Each row has a hidden trait or not; one of two labels after the row says which. A new part has a new trait and new labels.
[-0.54  0.13 -1.32  1.28  1.64 -1.09 -0.74  1.51  1.58  1.20  0.53 -1.07
 -0.09 -0.62 -1.01 -0.41  1.90 -0.17 -0.71  2.40 -3.34 -0.85  0.19 -2.09
  0.13  1.43 -0.14 -0.47  0.28 -0.85  0.05  3.40 -0.02 -2.64  0.53  0.95
 -0.35  0.30 -0.96 -0.31  1.13  0.14 -0.19  0.22  1.23 -0.90  0.03  0.64
 -3.56 -1.92 -0.59 -0.27 -1.06 -0.81  1.85 -0.37 -0.08 -0.43  1.12 -1.72
  0.03  0.55 -1.52] -> (65)
[ 2.58 -0.54  1.11  1.47 -0.77  1.12  1.61 -0.76  0.54 -2.30 -0.35 -0.19
 -0.29 -1.15 -0.89 -0.68  0.03  0.04  3.05 -1.67  1.83  1.07  0.62  2.76
 -0.01 -2.35  0.12  0.17  1.45  2.36  0.02 -2.08  0.17  1.59  0.22 -0.35
  0.64 -0.31  2.22  0.65 -0.69 -0.17  1.48  0.10 -0.55 -0.79  0.33 -0.72
  3.71  0.00  0.33 -0.24  0.90  1.97 -2.39  0.40 -0.57  0.95 -0.89  2.82
  0.19  1.38  4.03] -> (60)
[-1.04 -0.09 -0.70  2.88  3.37 -2.79 -0.72  2.84  4.50  3.01  0.76 -1.48
 -0.42 -2.06  1.54 -2.38  3.53 -1.14  4.93  1.55 -5.83 -1.55 -2.52 -2.90
  0.41  2.05 -0.39 -0.96  4.13 -0.06  0.37  7.49 -0.72 -2.09  1.85  1.60
 -0.13 -0.52 -0.11 -0.43  0.58 -1.49  0.18  0.79  2.47 -2.70 -0.23  0.45
 -1.28 -3.79 -0.94 -0.99 -0.67 -2.67  2.54 -0.66  0.12 -1.43  1.35 -3.00
  0.27 -0.81  2.36] -> (65)
[-0.23  0.28 -0.44 -0.14 -0.08  0.43 -1.26 -0.32 -1.82 -0.86 -0.14 -0.14
  0.48  1.42 -3.70  1.88 -0.13  0.55 -3.74  1.22 -0.80  0.72  1.93 -2.53
 -0.41  0.31  0.15  0.32 -3.08 -2.45 -0.29  1.81 -0.88 -1.05 -0.10  0.62
 -1.10  0.30 -3.10 -0.85  0.60  1.55 -2.30  0.59  0.81  1.90 -0.22  0.66
 -3.26  1.72 -0.66  0.12 -1.65 -0.12  1.77  0.24 -0.39  1.33  0.26 -2.72
  0.85  0.95 -7.40] -> (60)
[-2.55  1.44 -0.17 -1.75  1.24  3.01 -0.32 -0.37 -2.26  2.44  0.12  0.89
  1.23  2.23 -0.52  2.81 -0.81 -0.46 -3.97  0.30  1.05 -0.55  0.19  3.13
  0.68  1.88 -0.20  2.06  1.28 -1.02 -0.15 -4.63  2.79 -0.89 -2.48 -1.62
 -0.28  0.15 -1.54  0.13  0.24 -0.22  2.32 -1.60 -2.22  2.02 -0.10  0.46
 -3.38 -2.78  1.25 -1.18  0.60 -1.44 -1.47 -0.53 -0.29 -1.69  0.89  3.21
 -1.92 -1.52  0.34] -> (60)
[ 1.15 -0.78 -0.56  1.22  1.15  1.28  1.59  1.14  1.77 -0.95 -0.09 -0.74
 -0.38 -2.03  0.75 -1.95  1.31  0.11  3.16  0.72 -0.97 -1.20 -1.26  2.72
  0.18 -0.06  0.18 -0.53  2.18  1.80  0.09  0.09  0.00  0.58  0.84 -0.25
  0.15 -0.14  2.09  0.65  0.44  1.01  1.00  0.07 -0.24 -1.76  0.47 -0.69
  0.87  0.29 -0.20  0.30  0.86 -0.33 -0.05  0.17 -1.48  1.58 -0.25  1.15
  0.28  2.14  1.36] -> (65)
[ 1.59 -0.28  1.02 -1.40 -0.94  2.34  1.72 -1.65 -1.25 -0.46 -0.41  1.26
  0.24 -0.52 -2.15  1.16 -2.01  0.61  1.79 -2.79  3.40  0.70 -0.33  6.18
  0.03 -1.12 -0.03  1.65  1.15  2.55 -0.07 -5.34 -0.21  2.60 -0.98 -1.61
  0.64  0.33  1.91  1.15 -0.75  0.11  2.22 -0.62 -2.37  0.30  0.20 -1.01
  2.27  0.20  0.87  0.36  1.94  2.12 -3.00 -0.13 -1.68  1.51 -1.30  3.47
 -0.43 -1.20  5.79] -> (60)
[ 1.07 -0.42 -0.17  0.46  1.13  1.61  2.20 -0.31  1.03  1.85  0.26  0.16
 -0.43 -1.95  1.75 -0.49 -0.35 -0.68  4.01 -1.91  1.61 -0.73 -3.39  6.14
  0.71  0.37 -0.24  1.08  4.79  4.03  0.47 -3.65  0.76  0.70 -0.60 -1.39
  0.78  0.27  3.65  0.87 -0.66 -1.53  4.59 -0.63 -2.10 -1.94  0.23 -1.06
  3.67 -3.46  0.98  0.05  2.47  0.32 -4.25 -0.45 -1.41 -0.34 -0.67  4.41
 -1.07 -2.21  6.41] -> (60)
[ 3.25 -0.57  0.55  2.49  0.07  0.40  1.31 -0.31  1.00 -2.01 -0.62 -0.56
 -0.41 -1.35 -2.46 -1.37  0.99  0.15  1.68  0.05  0.64  1.38  1.16  1.49
  0.07 -2.90  0.12 -0.20  0.09  1.45 -0.02 -0.02  0.81  0.84  1.01  0.23
  0.21 -0.46  1.35  0.16 -0.02  0.41  0.71  0.62 -0.03 -1.45  0.12 -0.89
  2.13  1.65 -0.21 -0.52 -0.47  2.30 -1.20  0.56 -0.84  2.76 -0.48  0.71
  0.90  2.97 -0.43] -> (65)
[ 5.66  1.63  2.75  3.35 -2.73 -1.82 -0.30 -0.82 -0.98 -2.56 -0.98  0.26
 -0.22  0.97 -0.88  3.23  0.56 -0.84  1.86 -5.40  1.45  4.21  3.85  1.45
  0.66 -4.11 -0.95  1.31  0.12 -1.55  0.03  0.09  3.88 -2.18 -0.45  0.47
  2.37 -0.25  0.63  1.07 -1.34 -4.01  1.07  0.25  0.84 -0.41 -0.90 -0.53
  3.60 -2.55  1.79 -3.79 -1.99  5.86 -2.74 -0.70  3.02 -2.08  0.58  4.15
 -0.51 -2.44  8.56] -> (65)
[ 2.11 -0.66 -0.48  1.34 -0.19 -0.35  1.89  0.27  2.22 -0.63 -0.11 -0.51
 -0.75 -2.02  1.69 -1.33  1.05 -0.18  1.92 -1.13  0.02 -0.05 -1.33  4.27
  0.57  0.35 -0.13 -0.72  3.66  2.92  0.29 -1.36  1.92 -0.79 -0.25 -0.71
  1.13  0.26  3.98  1.55  0.03 -1.09  3.23 -0.43 -0.55 -2.97  0.53 -1.01
  3.28 -3.15  0.78 -0.37  1.27  1.15 -1.87 -0.15 -0.05 -0.04 -0.37  4.18
 -0.57  0.31  8.21] -> (65)
[-1.04  0.08  0.23  1.85  1.71 -1.16  0.76  1.69  3.11  2.22  0.66 -1.00
 -0.51 -1.72  2.76 -2.21  2.01 -1.44  4.11 -0.56 -2.87 -1.07 -0.87  2.11
  0.51  0.73 -0.28 -0.61  5.76  2.64  0.32  3.10  0.78 -1.16  0.67  0.25
  1.02 -0.48  1.56  1.01  0.37 -2.02  3.90 -0.37  0.08 -2.04  0.30 -0.16
 -0.36 -5.25  0.55 -1.34  1.42 -1.67 -0.04 -0.56  0.34 -4.52  0.90  2.70
 -1.37 -1.07  9.91] -> (65)
[ 3.44 -0.94 -1.01  3.34  0.98 -0.97  1.58  0.90  4.03 -1.30  0.61 -1.80
 -1.29 -2.93  3.25 -2.75  2.41 -0.62  6.30 -1.13  1.91  0.07 -1.67  1.36
  0.56  0.04 -0.12 -1.96  4.77  2.31  0.79  1.03 -0.30 -1.33  0.64  0.03
  0.73  0.04  4.40  1.34 -1.23 -2.43  4.01  0.31  1.37 -4.96  0.41 -1.57
  6.86 -5.53  0.41 -0.05  1.64  0.11 -1.42 -0.03  0.65 -2.28 -1.15  4.00
 -0.86 -0.69  7.20] -> (65)
[ 3.22 -0.75  0.71  3.41  0.56 -2.25  0.64  0.88  2.07 -1.55 -0.10 -1.27
 -0.97 -2.31 -0.08 -2.16  2.28 -0.60  5.13 -0.91 -1.02  1.17  0.96 -2.44
  0.19 -1.88 -0.06 -1.03  0.75  0.63  0.31  3.80 -0.54 -0.59  1.79  1.44
  0.41 -0.57  2.26 -0.31 -0.47 -1.28 -0.38  1.36  1.99 -2.50 -0.20 -0.55
  4.34 -0.45 -0.76 -0.88 -1.13  1.07  1.00  0.24  0.72  1.03 -0.07 -1.03
  1.64  1.08  0.67] -> (65)
[-4.26  0.36 -0.09 -2.28  1.95  2.69 -0.67 -0.16 -1.18  1.98  0.43  0.57
  1.25  1.50 -1.60  1.04 -1.08  0.57 -3.15  2.17  0.34 -1.43  1.14 -1.25
 -0.22  2.28  0.26  1.00 -0.87 -1.14 -0.25 -0.66 -2.19  1.65 -0.70 -0.30
 -1.57 -0.36 -2.89 -0.78 -0.10  1.38 -1.11 -0.33 -1.07  2.08  0.23  0.95
 -3.54 -0.24 -0.72  1.05  0.50 -2.53  1.99  0.18 -1.42 -0.12 -0.40 -1.71
 -0.36  0.32 -5.49] -> (60)
[ 2.92 -0.63  0.29  2.36 -0.45 -0.11  0.79 -0.03  0.89 -1.97 -0.79 -0.92
 -0.42 -1.16 -3.08 -0.30  1.16  0.33  1.62 -0.24 -0.60  1.47  1.08  0.70
  0.01 -2.60  0.09 -0.07 -1.24  0.84 -0.08  1.00  0.79 -0.06  1.29  0.50
  0.18 -0.31  1.14 -0.13  0.13  1.00 -1.02  0.81  1.10 -0.77  0.09 -0.74
  2.38  2.10 -0.49 -0.42 -0.82  2.42 -0.29  0.63 -0.49  2.67 -0.28 -0.19
  1.08  3.15 -2.22] -> (65)
[ 1.07 -0.13 -0.92  0.29  0.14  0.30 -0.09 -0.25 -0.91 -0.54 -0.48 -0.10
  0.18 -0.16 -3.18  1.38  0.48  0.89 -1.35 -0.07 -0.04  0.73  0.48  0.76
 -0.09  0.01 -0.08  0.65 -0.89 -1.05 -0.13 -0.70  0.61 -1.17 -0.02 -0.01
 -0.20  0.54 -0.85  0.31  0.34  0.98 -0.89  0.35  0.24  1.40 -0.24 -0.24
 -1.53  0.83 -0.16 -0.02 -0.60  0.95  0.37 -0.07 -1.23  1.72 -0.25  0.71
  0.58  0.99 -4.63] -> (65)
[ 3.05 -0.66  0.85  2.17 -0.40 -0.71  0.28  0.39  0.74 -1.76 -0.57 -0.96
 -0.44 -1.33 -2.99 -0.25  1.55  0.23  1.48 -0.29 -0.61  1.19  1.51  0.11
 -0.19 -2.11  0.08 -0.06 -1.46 -0.29 -0.17  2.32  0.37 -0.90  1.07  1.10
  0.12 -0.15  0.46 -0.12  0.29  0.71 -1.09  0.93  1.78 -0.99 -0.04 -0.05
  0.29  1.53 -0.55 -0.91 -1.39  2.14  0.45  0.13 -0.03  2.43  0.09 -0.75
  1.08  2.03 -0.95] -> (65)
[-0.35 -0.49  1.84 -0.34  0.58  2.38  1.41 -0.89  0.12  0.81  0.04  0.50
  0.23 -0.51  0.82 -0.41 -1.14 -0.05  4.36 -0.74  1.94 -0.64 -0.21  4.19
  0.14 -0.14  0.23  1.47  3.23  3.02 -0.02 -3.24 -1.08  2.86 -0.05 -0.82
  0.17 -0.84  2.20  0.89 -1.23 -0.62  1.71 -0.43 -2.22  0.26  0.31 -1.01
  3.96 -0.39  0.16  0.36  2.52  0.53 -2.72  0.55 -1.45 -0.49 -1.36  2.98
 -0.30 -0.32  4.81] -> (60)
[-0.29  0.31  1.01 -0.70  0.12  2.49 -0.39 -1.33 -2.07 -1.58 -0.40  0.16
  0.99  1.49 -3.55  1.80 -1.30  0.60 -1.11 -0.56  1.72  1.03  2.47 -0.80
 -0.37  0.03  0.28  1.99 -1.82 -0.90 -0.34 -3.26 -1.60  1.22 -0.46 -0.25
 -1.31 -0.67 -1.82 -1.01 -0.87  1.38 -2.24  0.56 -0.72  2.44 -0.33 -0.27
  0.40  3.14 -0.93  0.14 -0.10  0.59 -0.95  1.02 -1.44  1.12 -0.69 -0.44
  0.70  1.56 -8.27] -> (60)
[ 0.72 -0.11  0.75 -0.76  0.24  2.86  0.58 -1.52 -2.42 -0.78 -0.57  0.43
  0.68  0.32 -3.57  1.81 -0.24  0.92 -0.27 -0.41  2.20  0.79  1.52  1.39
 -0.21  0.09  0.18  2.01 -1.68  0.09 -0.22 -3.62 -1.43  1.22 -0.40 -0.59
 -0.95 -0.25 -0.73 -0.49 -0.90  1.48 -1.39  0.55 -1.20  1.46 -0.27 -0.53
  0.88  1.67 -0.58  0.49  0.31  0.97 -0.79  0.80 -2.06  1.88 -0.93  0.08
  0.81  1.31 -5.78] -> (60)
[ 3.53 -1.65  1.09  0.79 -3.01 -0.21  0.56 -1.53 -0.24 -5.29 -1.28 -0.84
 -0.50 -0.58 -3.64 -1.48 -1.20  1.75  0.65 -0.48  3.21  1.92  3.07  0.40
 -1.30 -3.19  0.88 -0.71 -3.20  0.63 -0.30 -1.32 -2.60  1.98  2.19  0.64
 -0.02  0.05  0.94  0.27 -0.25  3.07 -2.90  1.15  1.04  0.24  0.32 -1.43
  2.93  6.70 -1.03  1.61 -0.14  3.19 -0.53  1.88 -1.56  2.47 -1.99  0.59
  2.37  4.64 -4.08] -> (65)
[-1.29  0.61 -1.09  0.81  1.23 -0.27  0.11  1.42  1.47  1.86  0.70 -0.52
  0.38  0.12  1.03 -0.31  1.08 -0.88  0.15  1.15 -2.77 -0.69  0.33  0.72
  0.34  1.43 -0.24 -0.86  3.36  1.26  0.05  1.67  1.36 -1.77 -0.12  0.49
  0.76  0.06 -0.06  0.80  0.69 -0.98  1.45 -0.60 -0.28 -0.97  0.66  0.49
 -3.01 -4.16  0.64 -1.13  0.66 -2.03  1.01 -0.72  0.81 -2.98  1.17  1.98
 -1.33 -0.65  7.17] -> (60)
[ 2.95 -0.97  0.38  2.43 -0.14 -0.44  1.12  0.13  1.38 -1.59 -0.65 -1.02
 -0.49 -1.45 -1.91 -0.91  1.29  0.16  2.21  0.23 -0.08  0.90 -0.07  0.61
 -0.12 -2.45  0.20 -0.34 -0.26  1.23 -0.01  1.22 -0.17  0.21  1.49  0.47
 -0.04 -0.44  1.71 -0.21  0.04  1.32 -0.53  0.89  1.22 -2.10  0.04 -0.71
  2.13  2.35 -0.60  0.14 -0.80  2.89 -0.35  0.73 -0.78  3.87 -0.61 -0.40
  1.33  3.33 -1.57] -> (65)
[-0.64 -1.13 -0.04  1.29  1.90  0.45  0.92  0.83  2.47  0.41  0.28 -1.27
 -0.33 -1.50 -0.47 -2.38  1.41 -0.27  2.52  2.22 -2.17 -1.08 -0.40 -1.03
 -0.11  0.53  0.25 -0.67  0.67  1.61  0.06  2.26 -1.61 -0.12  1.30  0.68
 -0.71 -0.58  0.82 -0.52  0.56  1.36 -1.28  0.79  0.73 -1.02  0.34 -0.12
  1.74  1.09 -1.25  0.32  0.11 -0.79  0.87  0.68 -1.15  2.58  0.14 -2.15
  1.19  2.14 -1.59] -> (65)
[-1.83 -1.55 -1.13 -0.08  1.50  0.65  0.47  0.46  1.73  0.26  0.08 -1.42
 -0.26 -0.72 -1.51 -2.02  0.26  0.50  0.90  3.11 -1.25 -1.72 -1.37 -0.54
 -0.62  2.02  0.67 -0.80 -0.02  1.42 -0.12  0.13 -2.29 -0.58  0.82  0.38
 -1.20 -0.03  0.76 -0.99  1.13  3.55 -2.04  0.78 -0.01 -0.56  0.26 -0.45
 -1.01  2.75 -1.88  2.02  0.31 -1.24  1.22  0.93 -2.50  2.94 -0.29 -2.39
  1.64  3.75 -5.67] -> (65)
